Here is a tiny trained network, its code and every weight. The questions are about switching its units off for an input and a class, where a switched-off unit gives its printed mean instead of its output.

import numpy as np


def w(rows, s, z=0):
    codes = np.array(rows[::2]) - 128.0
    scale = np.full(codes.shape[1], s)
    scale[-1] = z or s
    return codes * scale


def f(y):
    return np.maximum(y, 0)


def log_softmax(a):
    a = a - a.max(-1, keepdims=True)
    return a - np.log(np.exp(a).sum(-1, keepdims=True))


def net(x, mask):
    res = np.array(x, float).reshape(1, 3) / 4 @ E
    y = f(res @ A[0][:, :-1].T + A[0][:, -1])
    res = res + np.where(mask, y, B[0][:, -1]) @ B[0][:, :-1]
    return log_softmax(res[-1] @ U[:, :-1].T + U[:, -1])


A, B = {}, {}
E = w([
[193,106,133,126,101,106,188],'x0',
[124,116,184,130,7,141,112],'x1',
[144,165,171,171,145,19,108],'x2',
],0.015)
A[0] = w([
[144,93,156,115,82,110,110,88],'neuron 1',
[58,125,114,192,132,90,68,109],'neuron 2',
[111,145,112,74,121,179,163,101],'neuron 3',
[157,123,130,115,145,131,120,251],'neuron 4',
[118,114,112,126,132,154,158,96],'neuron 5',
[135,175,147,206,131,67,103,102],'neuron 6',
[98,106,174,145,99,141,97,92],'neuron 7',
[83,88,103,112,121,184,145,90],'neuron 8',
[89,111,93,148,158,122,110,132],'neuron 9',
[110,115,180,116,96,133,105,91],'neuron 10',
[105,135,132,140,120,145,42,191],'neuron 11',
[160,149,139,151,183,154,170,100],'neuron 12',
[147,190,141,163,118,48,108,104],'neuron 13',
[120,66,95,69,119,157,142,123],'neuron 14',
[153,123,95,143,194,120,135,92],'neuron 15',
[34,172,96,130,133,160,24,82],'neuron 16',
[211,58,91,163,107,106,187,138],'neuron 17',
[102,128,166,148,81,151,129,113],'neuron 18',
[164,113,84,145,187,115,130,74],'neuron 19',
[146,137,115,143,192,153,138,112],'neuron 20',
[35,112,68,90,98,171,173,107],'neuron 21',
[155,171,140,184,79,154,166,154],'neuron 22',
[223,119,112,137,99,103,245,79],'neuron 23',
],0.013)
B[0] = w([
[53,148,180,113,110,112,174,171],'neuron 1',
[116,56,156,115,186,169,86,197],'neuron 2',
[151,108,203,117,105,151,85,187],'neuron 3',
[205,168,37,183,54,111,88,248],'neuron 4',
[145,121,189,81,124,122,130,151],'neuron 5',
[174,113,147,51,104,229,72,219],'neuron 6',
[48,199,111,91,104,153,161,175],'neuron 7',
[158,98,165,87,128,182,107,197],'neuron 8',
[73,160,109,132,81,101,142,181],'neuron 9',
[80,183,178,117,96,142,221,173],'neuron 10',
[125,108,23,182,128,60,136,231],'neuron 11',
[85,162,146,127,106,119,175,166],'neuron 12',
[195,120,177,44,110,196,58,222],'neuron 13',
[192,142,148,93,100,170,111,204],'neuron 14',
[96,192,159,106,88,130,180,189],'neuron 15',
[56,34,127,170,251,115,113,231],'neuron 16',
[72,63,88,174,207,98,89,209],'neuron 17',
[56,204,126,145,106,134,168,190],'neuron 18',
[67,167,167,103,90,140,174,179],'neuron 19',
[95,224,138,109,76,105,201,187],'neuron 20',
[181,111,180,88,125,150,77,223],'neuron 21',
[96,160,121,174,77,98,147,193],'neuron 22',
[42,30,130,130,254,119,116,206],'neuron 23',
],0.0087,0.013)
U = w([
[224,102,232,11,133,170,104,90],'0',
[57,31,138,158,229,118,152,85],'1',
[65,247,177,97,106,128,251,83],'2',
[247,152,36,226,84,96,128,254],'3',
],0.012,0.011)

Each question gives the input, the list of numbers given to net, and the class t.
The units are the neurons (one row each of A and B). Each row of codes is followed by its name. A weight is (code - 128) times the scale printed after its matrix; where a second scale follows, it is the last column's (A, B and U).
mask holds one flag per neuron, in row order. A switched-off neuron (its flag False) gives its mean, the last column of its row in B, instead of its output. The means were averaged over made-up inputs and are rounded, as every weight is.
A unit's drop is (log p(t) with every unit on - log p(t) with that unit switched off) / (log p(t) with every unit on - log p(t) with every unit switched off).
The circuit of an input: a set's keep is (log p(t) with only the set's units on - log p(t) with every unit switched off) / (log p(t) with every unit on - log p(t) with every unit switched off). Starting from the 12 units with the biggest drops (on a tie, the unit counted first), units are removed one at a time, each time the one whose removal leaves the highest keep (on an exact tie, the one counted first), for as long as the keep stays at least 0.8.
circuit, biggest first: the units of the circuit, biggest drop first
most important unit: the unit with the biggest drop
k most important neurons: the k neurons with the biggest drops, biggest first
drop of u: that unit's drop, to one decimal
input [6,-5,8], class 0: most important unit	neuron 13
input [-8,6,7], class 1: 3 most important neurons	[neuron 16; neuron 11; neuron 21]
input [-6,-7,-7], class 0: 2 most important neurons	[neuron 21; neuron 8]
input [3,-3,3], class 3: 2 most important neurons	[neuron 16; neuron 21]
input [-3,-1,-1], class 3: 2 most important neurons	[neuron 23; neuron 17]
input [3,-3,-1], class 3: 3 most important neurons	[neuron 16; neuron 4; neuron 2]
input [3,-8,-8], class 0: 2 most important neurons	[neuron 21; neuron 14]
input [8,1,5], class 1: 2 most important neurons	[neuron 23; neuron 17]
input [1,-8,-8], class 0: 2 most important neurons	[neuron 21; neuron 8]
input [5,-6,6], class 0: 2 most important neurons	[neuron 13; neuron 6]
input [-3,3,1], class 3: 3 most important neurons	[neuron 23; neuron 17; neuron 11]
input [6,7,6], class 2: 4 most important neurons	[neuron 22; neuron 1; neuron 18; neuron 16]
input [3,0,1], class 3: 2 most important neurons	[neuron 16; neuron 2]
input [5,0,1], class 1: circuit, biggest first	[neuron 23]
input [-3,0,0], class 3: 2 most important neurons	[neuron 23; neuron 17]
input [-7,6,4], class 1: 2 most important neurons	[neuron 16; neuron 2]
input [8,3,-2], class 1: drop of neuron 23	0.3
input [8,-3,-6], class 1: drop of neuron 17	1.8
input [-3,7,-2], class 2: drop of neuron 20	0.0
input [-3,-4,-5], class 0: drop of neuron 21	0.1
input [-2,-3,3], class 3: most important unit	neuron 21
